Here is a tiny trained network, its code and every weight. The questions are about switching its units off for an input and a class, where a switched-off unit gives its printed mean instead of its output.

import numpy as np


def w(rows, s, z=0):
    codes = np.array(rows[::2]) - 128.0
    scale = np.full(codes.shape[1], s)
    scale[-1] = z or s
    return codes * scale


def norm(h):
    return h / np.sqrt((h * h).mean(-1, keepdims=True) + 1e-5)


def f(y):
    return np.maximum(y, 0)


def log_softmax(a):
    a = a - a.max(-1, keepdims=True)
    return a - np.log(np.exp(a).sum(-1, keepdims=True))


def net(x, mask):
    res = np.array(x, float).reshape(1, 6) / 4 @ E
    u = 0
    for l in range(4):
        y = f(norm(res) @ A[l][:, :-1].T + A[l][:, -1])
        res = res + np.where(mask[u : u + 3], y, B[l][:, -1]) @ B[l][:, :-1]
        u += 3
    return log_softmax(norm(res)[-1] @ U[:, :-1].T + U[:, -1])


A, B = {}, {}
E = w([
[114,180,147,18,172,130,140,59,252,98],'x0',
[151,105,95,110,105,148,25,88,59,102],'x1',
[154,174,7,118,107,157,93,130,109,59],'x2',
[86,141,161,86,188,117,40,194,112,94],'x3',
[88,181,67,55,181,68,132,142,97,252],'x4',
[87,224,119,101,182,244,51,37,77,129],'x5',
],0.0037)
A[0] = w([
[158,116,81,141,155,150,132,191,187,218,217],'L0N0',
[208,104,117,198,90,174,127,115,118,4,158],'L0N1',
[77,181,140,120,107,223,53,56,114,112,255],'L0N2',
],0.0041,0.0008)
B[0] = w([
[182,175,120,86,98,145,130,113,136,133,168],'L0N0',
[115,81,201,255,159,154,115,50,144,168,236],'L0N1',
[173,92,143,140,150,111,177,139,164,130,253],'L0N2',
],0.0072,0.0044)
A[1] = w([
[98,193,128,145,189,179,97,119,160,108,249],'L1N0',
[172,140,86,107,142,111,133,101,117,120,73],'L1N1',
[131,115,95,137,255,115,80,152,52,121,8],'L1N2',
],0.0058,0.0013)
B[1] = w([
[231,45,110,168,85,107,207,144,215,237,252],'L1N0',
[150,80,72,132,220,66,103,179,132,99,171],'L1N1',
[115,154,222,133,110,63,94,176,69,3,207],'L1N2',
],0.0057,0.0035)
A[2] = w([
[82,133,173,181,67,168,78,112,79,138,159],'L2N0',
[199,167,133,180,166,95,182,246,108,225,145],'L2N1',
[113,188,225,2,166,109,201,66,130,134,255],'L2N2',
],0.0037,0.0015)
B[2] = w([
[110,136,92,144,247,136,29,77,228,87,194],'L2N0',
[118,119,122,26,39,154,94,86,102,117,254],'L2N1',
[253,210,181,189,141,212,164,91,154,28,221],'L2N2',
],0.0055,0.0036)
A[3] = w([
[131,178,243,91,210,117,179,65,227,147,255],'L3N0',
[179,254,90,93,190,128,176,116,51,147,199],'L3N1',
[219,146,177,147,185,213,101,142,194,167,191],'L3N2',
],0.0043,0.00098)
B[3] = w([
[144,54,147,255,185,195,136,64,120,131,255],'L3N0',
[19,135,163,166,162,178,160,148,202,97,174],'L3N1',
[180,94,106,184,147,37,142,164,139,171,248],'L3N2',
],0.0074,0.006)
U = w([
[56,178,135,96,127,195,129,66,90,160,36],'0',
[104,171,154,123,143,107,42,158,50,64,96],'1',
[91,198,74,97,150,172,158,136,172,120,20],'2',
[153,154,79,69,158,95,115,127,148,78,122],'3',
[189,74,155,250,174,141,135,76,161,139,254],'4',
[167,89,137,78,44,79,139,147,116,169,120],'5',
],0.013,0.0034)

Each question gives the input, the list of numbers given to net, and the class t.
The units are the neurons (one row each of A and B). Each row of codes is followed by its name. A weight is (code - 128) times the scale printed after its matrix; where a second scale follows, it is the last column's (A, B and U).
mask holds one flag per neuron, layer by layer. A switched-off neuron (its flag False) gives its mean, the last column of its row in B, instead of its output. The means were averaged over made-up inputs and are rounded, as every weight is.
A unit's drop is (log p(t) with every unit on - log p(t) with that unit switched off) / (log p(t) with every unit on - log p(t) with every unit switched off).
The circuit of an input: a set's keep is (log p(t) with only the set's units on - log p(t) with every unit switched off) / (log p(t) with every unit on - log p(t) with every unit switched off). Starting from all 12 units, units are removed one at a time, each time the one whose removal leaves the highest keep (on an exact tie, the one counted first), for as long as the keep stays at least 0.8.
units of the circuit, in order: the units of the circuit, biggest drop first
top k neurons: the k neurons with the biggest drops, biggest first
top k neurons in layer l: the k neurons of layer l with the biggest drops, biggest first
drop of u: that unit's drop, to one decimal
input [-3,8,-1,2,4,7], class 1: units of the circuit, in order	(L1N2 L3N0)
input [-8,-6,8,8,6,-7], class 3: units of the circuit, in order	(L3N0)
input [4,5,6,-3,8,-7], class 3: top 2 neurons	(L1N1 L1N0)
input [-5,-4,-8,-5,4,-4], class 5: top 2 neurons	(L2N1 L0N1)
input [3,-2,8,-5,7,-4], class 2: top 2 neurons in layer 3	(L3N1 L3N2)
input [4,-2,6,1,5,-3], class 2: top 2 neurons	(L0N1 L3N1)
input [-6,-5,7,0,8,0], class 2: top 2 neurons	(L3N1 L0N0)
input [-7,6,-8,-4,5,1], class 1: top 2 neurons in layer 3	(L3N0 L3N2)
input [-7,8,-2,-7,7,7], class 1: top 2 neurons in layer 1	(L1N2 L1N0)
input [3,3,1,8,7,-7], class 1: top 2 neurons in layer 1	(L1N0 L1N2)
input [-6,3,5,6,0,-5], class 1: top 2 neurons in layer 3	(L3N0 L3N2)
input [0,1,8,2,7,0], class 3: drop of L1N1	0.2
input [-8,7,-4,6,0,-1], class 1: drop of L3N0	0.1
